Below is a small trained network, with its code and all its weights. Each question gives an input and a class and asks what happens when units are switched off, that is, made to give their printed mean instead of their output.

import numpy as np


def w(rows, s, z=0):
    codes = np.array(rows[::2]) - 128.0
    scale = np.full(codes.shape[1], s)
    scale[-1] = z or s
    return codes * scale


def norm(h):
    return h / np.sqrt((h * h).mean(-1, keepdims=True) + 1e-5)


def f(y):
    return y / 2 * (1 + np.tanh(0.7978845608 * (y + 0.044715 * y**3)))


def log_softmax(a):
    a = a - a.max(-1, keepdims=True)
    return a - np.log(np.exp(a).sum(-1, keepdims=True))


def net(x, mask):
    res = np.array(x, float).reshape(1, 4) / 4 @ E
    u = 0
    for l in range(3):
        y = f(norm(res) @ A[l][:, :-1].T + A[l][:, -1])
        res = res + np.where(mask[u : u + 12], y, B[l][:, -1]) @ B[l][:, :-1]
        u += 12
    return log_softmax(norm(res)[-1] @ U[:, :-1].T + U[:, -1])


A, B = {}, {}
E = w([
[72,100,202],'x0',
[103,237,157],'x1',
[251,117,186],'x2',
[80,101,75],'x3',
],0.0012)
A[0] = w([
[127,146,171,118],'L0N1',
[169,88,171,252],'L0N2',
[113,155,189,128],'L0N3',
[3,86,137,63],'L0N4',
[169,54,101,168],'L0N5',
[185,234,97,79],'L0N6',
[79,55,162,142],'L0N7',
[83,209,154,90],'L0N8',
[33,201,123,82],'L0N9',
[128,128,128,128],'L0N10',
[147,208,107,6],'L0N11',
[169,160,135,26],'L0N12',
],0.0036,0.0011)
B[0] = w([
[153,95,94,143],'L0N1',
[113,16,103,255],'L0N2',
[156,86,69,167],'L0N3',
[68,151,244,186],'L0N4',
[43,74,17,189],'L0N5',
[1,157,215,190],'L0N6',
[29,76,159,173],'L0N7',
[99,109,84,176],'L0N8',
[41,98,173,203],'L0N9',
[128,128,128,128],'L0N10',
[70,177,178,102],'L0N11',
[115,145,172,90],'L0N12',
],0.0016,0.00082)
A[1] = w([
[124,114,134,136],'L1N1',
[111,253,105,244],'L1N2',
[254,160,126,46],'L1N3',
[208,100,235,133],'L1N4',
[117,185,245,92],'L1N5',
[174,87,150,216],'L1N6',
[204,100,206,134],'L1N7',
[138,113,18,101],'L1N8',
[110,117,126,115],'L1N9',
[111,120,127,108],'L1N10',
[214,99,239,118],'L1N11',
[241,105,182,78],'L1N12',
],0.0041,0.0011)
B[1] = w([
[117,158,128,135],'L1N1',
[165,21,200,255],'L1N2',
[46,139,181,158],'L1N3',
[120,252,78,207],'L1N4',
[182,98,78,206],'L1N5',
[96,180,105,187],'L1N6',
[107,210,103,185],'L1N7',
[195,151,69,156],'L1N8',
[122,147,130,129],'L1N9',
[124,138,135,125],'L1N10',
[121,236,87,209],'L1N11',
[57,237,120,180],'L1N12',
],0.0029,0.0013)
A[2] = w([
[96,115,73,84],'L2N1',
[210,158,208,134],'L2N2',
[200,177,121,135],'L2N3',
[147,78,145,2],'L2N4',
[151,102,136,67],'L2N5',
[2,77,132,35],'L2N6',
[138,125,134,126],'L2N7',
[129,128,128,126],'L2N8',
[122,134,128,26],'L2N9',
[69,57,136,18],'L2N10',
[81,84,134,25],'L2N11',
[66,144,165,224],'L2N12',
],0.0048,0.00084)
B[2] = w([
[165,78,151,146],'L2N1',
[205,74,239,178],'L2N2',
[52,100,181,172],'L2N3',
[133,223,144,119],'L2N4',
[158,172,122,113],'L2N5',
[6,90,185,254],'L2N6',
[141,133,140,126],'L2N7',
[127,129,128,127],'L2N8',
[116,143,105,93],'L2N9',
[50,201,198,211],'L2N10',
[87,162,155,154],'L2N11',
[140,51,59,213],'L2N12',
],0.0021,0.0011)
U = w([
[216,94,223,3],'0',
[22,45,168,219],'1',
[195,61,11,97],'2',
[157,248,114,202],'3',
],0.011,0.0017)

Each question gives the input, the list of numbers given to net, and the class t.
The units are the neurons (one row each of A and B). Each row of codes is followed by its name. A weight is (code - 128) times the scale printed after its matrix; where a second scale follows, it is the last column's (A, B and U).
mask holds one flag per neuron, layer by layer. A switched-off neuron (its flag False) gives its mean, the last column of its row in B, instead of its output. The means were averaged over made-up inputs and are rounded, as every weight is.
A unit's drop is (log p(t) with every unit on - log p(t) with that unit switched off) / (log p(t) with every unit on - log p(t) with every unit switched off).
The circuit of an input: a set's keep is (log p(t) with only the set's units on - log p(t) with every unit switched off) / (log p(t) with every unit on - log p(t) with every unit switched off). Starting from the 12 units with the biggest drops (on a tie, the unit counted first), units are removed one at a time, each time the one whose removal leaves the highest keep (on an exact tie, the one counted first), for as long as the keep stays at least 0.8.
circuit, biggest first: the units of the circuit, biggest drop first
k most important neurons: the k neurons with the biggest drops, biggest first
top k neurons in layer l: the k neurons of layer l with the biggest drops, biggest first
drop of u: that unit's drop, to one decimal
input [1,-6,3,1], class 2: most important neuron -> [L0N5]
input [-1,7,-1,1], class 0: circuit, biggest first -> [L1N2, L2N2]
input [-6,3,-8,-7], class 1: 2 most important neurons -> [L0N9, L0N6]
input [1,6,-5,-7], class 0: circuit, biggest first -> [L1N2, L1N12, L2N2]
input [-5,0,2,2], class 0: top 2 neurons in layer 0 -> [L0N6, L0N3]
input [6,-6,7,3], class 2: 2 most important neurons -> [L0N5, L0N2]
input [2,-3,4,6], class 2: top 2 neurons in layer 1 -> [L1N8, L1N3]
input [-3,6,7,7], class 0: 3 most important neurons -> [L1N2, L0N6, L2N2]
input [7,0,6,7], class 2: top 2 neurons in layer 2 -> [L2N10, L2N12]
input [-2,-4,-2,-5], class 2: 2 most important neurons -> [L0N5, L1N8]
input [0,4,-3,-4], class 0: 2 most important neurons -> [L1N2, L0N5]
input [5,7,-3,-5], class 0: top 3 neurons in layer 0 -> [L0N5, L0N2, L0N7]
input [3,-6,2,-5], class 3: top 2 neurons in layer 0 -> [L0N8, L0N9]
input [-2,6,4,0], class 0: circuit, biggest first -> [L1N2]
input [5,4,6,-3], class 3: drop of L2N7 -> 0.0
input [-5,4,1,7], class 0: drop of L1N2 -> 0.4
input [-4,-4,4,-4], class 3: drop of L1N12 -> 0.1
